Below is a small trained network, with its code and all its weights. Each question gives an input and a target symbol and asks what happens when units are switched off, that is, made to give their printed mean instead of their output.

import numpy as np


def w(rows, s, z=0):
    codes = np.array(rows[::2]) - 128.0
    scale = np.full(codes.shape[1], s)
    scale[-1] = z or s
    return codes * scale


def norm(h):
    return h / np.sqrt((h * h).mean(-1, keepdims=True) + 1e-5)


def f(y):
    return np.maximum(y, 0)


def softmax(a):
    e = np.exp(a - a.max(-1, keepdims=True))
    return e / e.sum(-1, keepdims=True)


def log_softmax(a):
    a = a - a.max(-1, keepdims=True)
    return a - np.log(np.exp(a).sum(-1, keepdims=True))


def net(x, mask):
    ids = ['αβδλψω'.index(c) for c in x.split()]
    T = len(ids)
    res = E[ids] + P[:T]
    q, k, v = (norm(res) @ M[0].T for M in (Q, K, V))
    z = softmax(np.where(np.tri(T) > 0, q @ k.T / 4**0.5, -1e9)) @ v
    res = res + np.where(mask[0], z, O[0][:, -1]) @ O[0][:, :-1]
    y = f(norm(res) @ A[0][:, :-1].T + A[0][:, -1])
    res = res + np.where(mask[1:9], y, B[0][:, -1]) @ B[0][:, :-1]
    return log_softmax(norm(res)[-1] @ U[:, :-1].T + U[:, -1])


Q, K, V, O, A, B = {}, {}, {}, {}, {}, {}
E = w([
[210,171,208],'α',
[42,110,76],'β',
[63,98,106],'δ',
[196,173,200],'λ',
[83,93,58],'ψ',
[92,208,2],'ω',
],0.006)
P = w([
[131,110,119],'0',
[126,172,64],'1',
[129,79,137],'2',
[81,190,93],'3',
[142,63,149],'4',
[29,159,153],'5',
[155,68,140],'6',
[21,135,173],'7',
[166,77,138],'8',
[12,111,182],'9',
[172,79,137],'10',
[2,110,191],'11',
[161,80,119],'12',
],0.0051)
Q[0] = w([
[150,51,142],'H1',
[155,75,128],'H1',
[194,74,80],'H1',
[105,3,222],'H1',
],0.0027)
K[0] = w([
[79,160,139],'H1',
[63,139,115],'H1',
[70,86,98],'H1',
[56,254,159],'H1',
],0.0021)
V[0] = w([
[173,3,177],'H1',
[144,105,126],'H1',
[198,134,76],'H1',
[76,187,214],'H1',
],0.0078)
O[0] = w([
[160,8,217,6],'H1',
[143,107,139,107],'H1',
[255,152,181,89],'H1',
[121,187,238,103],'H1',
],0.0062,0.002)
A[0] = w([
[254,79,73,5],'N1',
[67,186,86,138],'N2',
[81,76,122,160],'N3',
[134,20,95,68],'N4',
[218,134,41,180],'N5',
[162,25,60,10],'N6',
[47,178,186,10],'N7',
[160,172,210,81],'N8',
],0.0062,0.0031)
B[0] = w([
[53,52,2,139],'N1',
[206,126,184,253],'N2',
[152,237,89,216],'N3',
[70,49,94,169],'N4',
[236,163,174,200],'N5',
[218,66,153,159],'N6',
[229,144,73,164],'N7',
[20,120,2,184],'N8',
],0.0094,0.0037)
U = w([
[131,76,227,161],'α',
[114,186,97,3],'β',
[87,48,115,31],'δ',
[23,150,134,205],'λ',
[192,5,94,109],'ψ',
[238,163,118,203],'ω',
],0.012,0.0026)

Each question gives the input, a string of symbols that net reads in full, and the target symbol t.
The units are the heads (4 rows each of Q, K, V and O) and the neurons (one row each of A and B). Each row of codes is followed by its name. A weight is (code - 128) times the scale printed after its matrix; where a second scale follows, it is the last column's (O, A, B and U).
mask holds one flag per unit, heads first, then neurons. A switched-off unit (its flag False) gives its mean, the last column of its rows in O or B, instead of its output. The means were averaged over made-up inputs and are rounded, as every weight is.
A unit's drop is (log p(t) with every unit on - log p(t) with that unit switched off) / (log p(t) with every unit on - log p(t) with every unit switched off).
The circuit of an input: a set's keep is (log p(t) with only the set's units on - log p(t) with every unit switched off) / (log p(t) with every unit on - log p(t) with every unit switched off). Starting from all 9 units, units are removed one at a time, each time the one whose removal leaves the highest keep (on an exact tie, the one counted first), for as long as the keep stays at least 0.8.
circuit, biggest first: the units of the circuit, biggest drop first
most important unit: the unit with the biggest drop
k most important neurons: the k neurons with the biggest drops, biggest first
drop when u is switched off: that unit's drop, to one decimal
input α δ λ, target λ: 2 most important neurons -> N2; N8
input β δ β λ δ, target λ: circuit, biggest first -> N5; H1
input ω β λ λ ω ψ, target ω: circuit, biggest first -> N2
input α ψ ω β, target ω: circuit, biggest first -> N2; N8
input ψ ω λ λ β ψ α, target ψ: circuit, biggest first -> N3; N1
input ψ δ λ α ω β β ω ω δ, target β: 2 most important neurons -> N5; N7
input α α β β α δ α ψ, target ω: circuit, biggest first -> N8; N2
input β α ω β δ ω β β ψ ω ψ β λ, target ψ: circuit, biggest first -> N1; N3
input ψ λ β α λ β α α δ δ δ, target δ: circuit, biggest first -> H1; N2
input α β δ λ β, target λ: 3 most important neurons -> N5; N3; N7
input ψ ω β, target ω: circuit, biggest first -> H1; N8; N5
input β δ α α ψ β α β α ω, target ω: 4 most important neurons -> N2; N8; N7; N4
input δ ω ψ ω λ β α β δ λ, target β: 4 most important neurons -> N7; N8; N5; N2
input λ ψ β β β β λ ω δ δ, target β: most important unit -> N3
input α β ψ ω ψ δ α α λ ω δ α, target λ: 2 most important neurons -> N8; N2
input α α α, target α: 3 most important neurons -> N3; N7; N5
input δ δ λ, target λ: 2 most important neurons -> N8; N2
input λ λ α λ λ β δ, target λ: drop when H1 is switched off -> 0.7
input β λ β ω β δ α ψ δ α, target β: drop when N2 is switched off -> 0.1
input ψ ψ ψ α α, target ψ: most important unit -> H1
input α δ α λ β δ ψ δ α α δ, target δ: drop when N4 is switched off -> 0.8
input λ β ω β α δ ψ β α β β α, target λ: drop when N7 is switched off -> -0.3
